Below is a small trained network, with its code and all its weights. Each question gives an input and a target symbol and asks what happens when units are switched off, that is, made to give their printed mean instead of their output.

import numpy as np


def w(rows, s, z=0):
    codes = np.array(rows[::2]) - 128.0
    scale = np.full(codes.shape[1], s)
    scale[-1] = z or s
    return codes * scale


def norm(h):
    return h / np.sqrt((h * h).mean(-1, keepdims=True) + 1e-5)


def f(y):
    return np.maximum(y, 0)


def softmax(a):
    e = np.exp(a - a.max(-1, keepdims=True))
    return e / e.sum(-1, keepdims=True)


def log_softmax(a):
    a = a - a.max(-1, keepdims=True)
    return a - np.log(np.exp(a).sum(-1, keepdims=True))


def net(x, mask):
    ids = ['ΓΘΛΠΩαβδεζημστψ'.index(c) for c in x.split()]
    T = len(ids)
    res = E[ids] + P[:T]
    u = 0
    for l in range(2):
        q, k, v = (norm(res) @ M[l].T for M in (Q, K, V))
        z = softmax(np.where(np.tri(T) > 0, q @ k.T / 2**0.5, -1e9)) @ v
        res = res + np.where(mask[u], z, O[l][:, -1]) @ O[l][:, :-1]
        u += 1
        y = f(norm(res) @ A[l][:, :-1].T + A[l][:, -1])
        res = res + np.where(mask[u : u + 8], y, B[l][:, -1]) @ B[l][:, :-1]
        u += 8
    return log_softmax(norm(res)[-1] @ U[:, :-1].T + U[:, -1])


Q, K, V, O, A, B = {}, {}, {}, {}, {}, {}
E = w([
[144,121,113,118,44,105,43,84,120,203,192],'Γ',
[143,189,192,73,154,109,253,160,187,165,125],'Θ',
[215,166,173,88,91,188,133,71,199,155,112],'Λ',
[127,97,150,60,18,170,131,102,96,161,147],'Π',
[118,77,125,102,89,193,125,83,100,137,105],'Ω',
[159,111,146,162,69,94,97,151,148,164,129],'α',
[100,171,150,134,128,109,163,206,75,108,159],'β',
[129,150,162,92,74,156,153,122,170,121,180],'δ',
[78,181,99,198,143,125,108,67,145,177,124],'ε',
[200,82,196,114,119,120,138,232,144,107,84],'ζ',
[93,169,139,127,190,136,176,136,117,80,113],'η',
[196,164,152,191,185,166,100,110,189,121,63],'μ',
[179,145,96,88,103,65,219,118,119,148,50],'σ',
[94,85,140,147,151,93,115,140,83,164,142],'τ',
[165,71,136,68,137,161,104,99,74,109,102],'ψ',
],0.018)
P = w([
[166,78,73,177,164,110,245,107,120,180,195],'0',
[134,249,99,114,160,66,179,216,125,255,64],'1',
[53,83,208,162,108,96,121,73,167,84,118],'2',
[129,177,96,50,127,90,89,190,173,249,63],'3',
[42,110,219,109,73,77,49,73,164,39,85],'4',
[116,181,103,57,147,106,95,183,166,253,33],'5',
],0.011)
Q[0] = w([
[145,161,105,146,131,141,46,187,133,253,92],'0.h0',
[83,93,205,190,104,125,95,26,103,5,105],'0.h0',
],0.038)
K[0] = w([
[172,71,57,227,159,208,129,129,85,161,179],'0.h0',
[86,147,157,124,92,131,3,128,142,98,89],'0.h0',
],0.039)
V[0] = w([
[190,61,203,81,135,113,151,252,159,92,127],'0.h0',
[186,63,150,157,37,63,103,221,143,204,96],'0.h0',
],0.023)
O[0] = w([
[250,149,180,21,166,149,105,149,113,91,134,214],'0.h0',
[217,191,217,152,99,172,158,81,43,101,44,249],'0.h0',
],0.013,0.015)
A[0] = w([
[119,6,132,137,192,158,96,74,30,104,150,68],'0.n0',
[148,160,126,178,123,101,153,133,101,8,232,18],'0.n1',
[134,114,166,120,126,169,186,158,180,103,40,37],'0.n2',
[104,94,124,156,98,90,55,133,78,3,109,118],'0.n3',
[119,132,68,206,25,96,93,148,140,69,137,50],'0.n4',
[131,238,90,154,157,130,45,131,141,181,89,4],'0.n5',
[155,110,143,224,253,105,96,92,114,58,151,26],'0.n6',
[122,135,189,180,106,84,148,97,69,117,61,61],'0.n7',
],0.013,0.002)
B[0] = w([
[88,34,125,141,126,133,126,161,69,173,132,144],'0.n0',
[157,189,174,170,149,187,189,177,92,78,148,137],'0.n1',
[37,132,77,139,146,110,120,67,109,181,178,201],'0.n2',
[90,124,177,128,175,145,96,147,179,112,103,147],'0.n3',
[100,202,147,188,169,80,214,208,92,81,45,168],'0.n4',
[130,61,119,62,79,134,142,163,94,125,128,164],'0.n5',
[205,130,127,141,162,91,115,101,127,163,78,143],'0.n6',
[172,179,188,125,125,130,23,98,174,192,254,249],'0.n7',
],0.013,0.012)
Q[1] = w([
[100,59,217,170,173,102,138,49,162,2,181],'1.h0',
[159,129,160,148,118,109,117,122,126,87,150],'1.h0',
],0.031)
K[1] = w([
[7,163,211,64,127,91,2,128,161,63,49],'1.h0',
[150,146,189,95,107,75,110,110,133,101,125],'1.h0',
],0.027)
V[1] = w([
[55,61,222,118,97,205,123,199,2,91,224],'1.h0',
[117,53,144,175,254,50,43,179,36,140,123],'1.h0',
],0.021)
O[1] = w([
[117,137,77,103,77,224,156,170,94,138,170,254],'1.h0',
[251,103,83,146,149,132,127,91,19,118,70,159],'1.h0',
],0.016,0.0031)
A[1] = w([
[178,156,139,194,76,117,108,109,29,178,94,113],'1.n0',
[117,70,36,192,107,146,172,189,94,144,84,113],'1.n1',
[81,114,58,118,94,173,171,234,163,106,130,130],'1.n2',
[93,169,219,161,102,65,89,96,116,174,100,22],'1.n3',
[70,156,144,213,82,157,123,140,128,185,210,60],'1.n4',
[124,100,10,161,146,100,60,111,160,63,214,3],'1.n5',
[175,156,151,56,129,143,82,137,136,139,216,100],'1.n6',
[173,161,140,101,126,253,155,142,70,148,150,136],'1.n7',
],0.02,0.0045)
B[1] = w([
[109,100,124,144,195,223,107,112,215,138,139,217],'1.n0',
[74,193,181,40,170,132,74,91,64,109,152,180],'1.n1',
[193,110,152,192,155,167,183,83,157,19,151,178],'1.n2',
[165,159,51,123,72,109,128,114,94,41,204,194],'1.n3',
[157,87,114,63,96,142,111,134,139,153,12,198],'1.n4',
[171,236,90,161,99,137,127,239,148,183,97,147],'1.n5',
[107,124,108,155,196,137,228,100,92,188,111,233],'1.n6',
[102,97,144,175,68,6,82,183,122,119,144,253],'1.n7',
],0.02,0.026)
U = w([
[141,119,62,116,37,203,56,95,188,71,62,116],'Γ',
[74,130,157,96,222,101,218,104,154,199,164,36],'Θ',
[59,86,194,45,111,58,47,129,235,104,214,231],'Λ',
[75,66,150,77,34,102,133,132,108,199,53,215],'Π',
[23,148,175,77,197,210,72,90,130,56,130,142],'Ω',
[90,216,225,251,59,161,98,73,155,108,160,7],'α',
[79,77,142,194,97,65,174,199,73,76,186,97],'β',
[98,36,141,112,120,210,196,150,208,42,101,222],'δ',
[2,180,127,215,103,121,143,107,80,101,34,150],'ε',
[195,130,241,17,121,126,101,197,141,106,71,145],'ζ',
[132,193,65,123,158,144,95,243,183,121,142,148],'η',
[178,87,85,157,165,42,94,79,172,61,53,95],'μ',
[132,167,49,81,100,115,173,32,128,110,204,8],'σ',
[100,77,132,185,168,185,69,113,163,220,182,185],'τ',
[126,45,61,51,129,166,59,177,50,59,161,150],'ψ',
],0.007,0.002)

Each question gives the input, a string of symbols that net reads in full, and the target symbol t.
The units are the heads (2 rows each of Q, K, V and O) and the neurons (one row each of A and B). Each row of codes is followed by its name. A weight is (code - 128) times the scale printed after its matrix; where a second scale follows, it is the last column's (O, A, B and U).
mask holds one flag per unit, layer by layer, with each layer's heads first. A switched-off unit (its flag False) gives its mean, the last column of its rows in O or B, instead of its output. The means were averaged over made-up inputs and are rounded, as every weight is.
A unit's drop is (log p(t) with every unit on - log p(t) with that unit switched off) / (log p(t) with every unit on - log p(t) with every unit switched off).
The circuit of an input: a set's keep is (log p(t) with only the set's units on - log p(t) with every unit switched off) / (log p(t) with every unit on - log p(t) with every unit switched off). Starting from the 12 units with the biggest drops (on a tie, the unit counted first), units are removed one at a time, each time the one whose removal leaves the highest keep (on an exact tie, the one counted first), for as long as the keep stays at least 0.8.
units of the circuit, in order: the units of the circuit, biggest drop first
k most important neurons: the k neurons with the biggest drops, biggest first
k most important neurons of layer l: the k neurons of layer l with the biggest drops, biggest first
drop when u is switched off: that unit's drop, to one decimal
input η μ Γ Λ μ, target μ: units of the circuit, in order : [0.h0 1.h0]
input β Ω α ψ α η, target β: units of the circuit, in order : [1.n7 1.h0]
input η Θ Λ, target Λ: units of the circuit, in order : [1.h0]
input β δ ζ μ β μ, target β: units of the circuit, in order : [1.n7 1.h0]
input η τ Λ η δ τ, target η: units of the circuit, in order : [0.h0 1.n5]
input ψ δ μ τ, target ψ: units of the circuit, in order : [1.h0 0.h0]
input μ ζ Π β, target μ: units of the circuit, in order : [1.h0 0.h0]
input σ η μ Π, target σ: units of the circuit, in order : [1.n3 1.h0 1.n7]
input Γ δ Π Γ, target Γ: units of the circuit, in order : [0.h0 1.n4 1.n3 1.n0]
input η δ δ, target δ: units of the circuit, in order : [1.h0 1.n2 1.n4]
input τ τ τ, target τ: 3 most important neurons : [0.n7 1.n0 0.n0]
input Γ ζ ζ α, target Γ: 2 most important neurons : [1.n4 1.n3]
input Γ α η ψ ε Θ, target Γ: 2 most important neurons : [1.n4 1.n3]
input ζ ε τ ψ Γ, target Γ: most important neuron of layer 0 : [0.n7]
input Π σ ζ Γ, target Π: 2 most important neurons of layer 1 : [1.n4 1.n6]
input σ δ μ ε ψ Θ, target σ: 2 most important neurons of layer 1 : [1.n3 1.n7]
input μ Γ δ Γ ψ η, target μ: drop when 0.h0 is switched off : 0.8
input ψ ζ ζ η ζ σ, target ψ: drop when 1.h0 is switched off : 1.0
input σ β ζ Θ Ω, target Ω: drop when 0.n0 is switched off : 0.0
input Ω ε Λ σ, target Ω: most important neuron : [1.n1]
input Γ ζ Ω Ω ζ Π, target Γ: 2 most important neurons : [1.n4 1.n3]
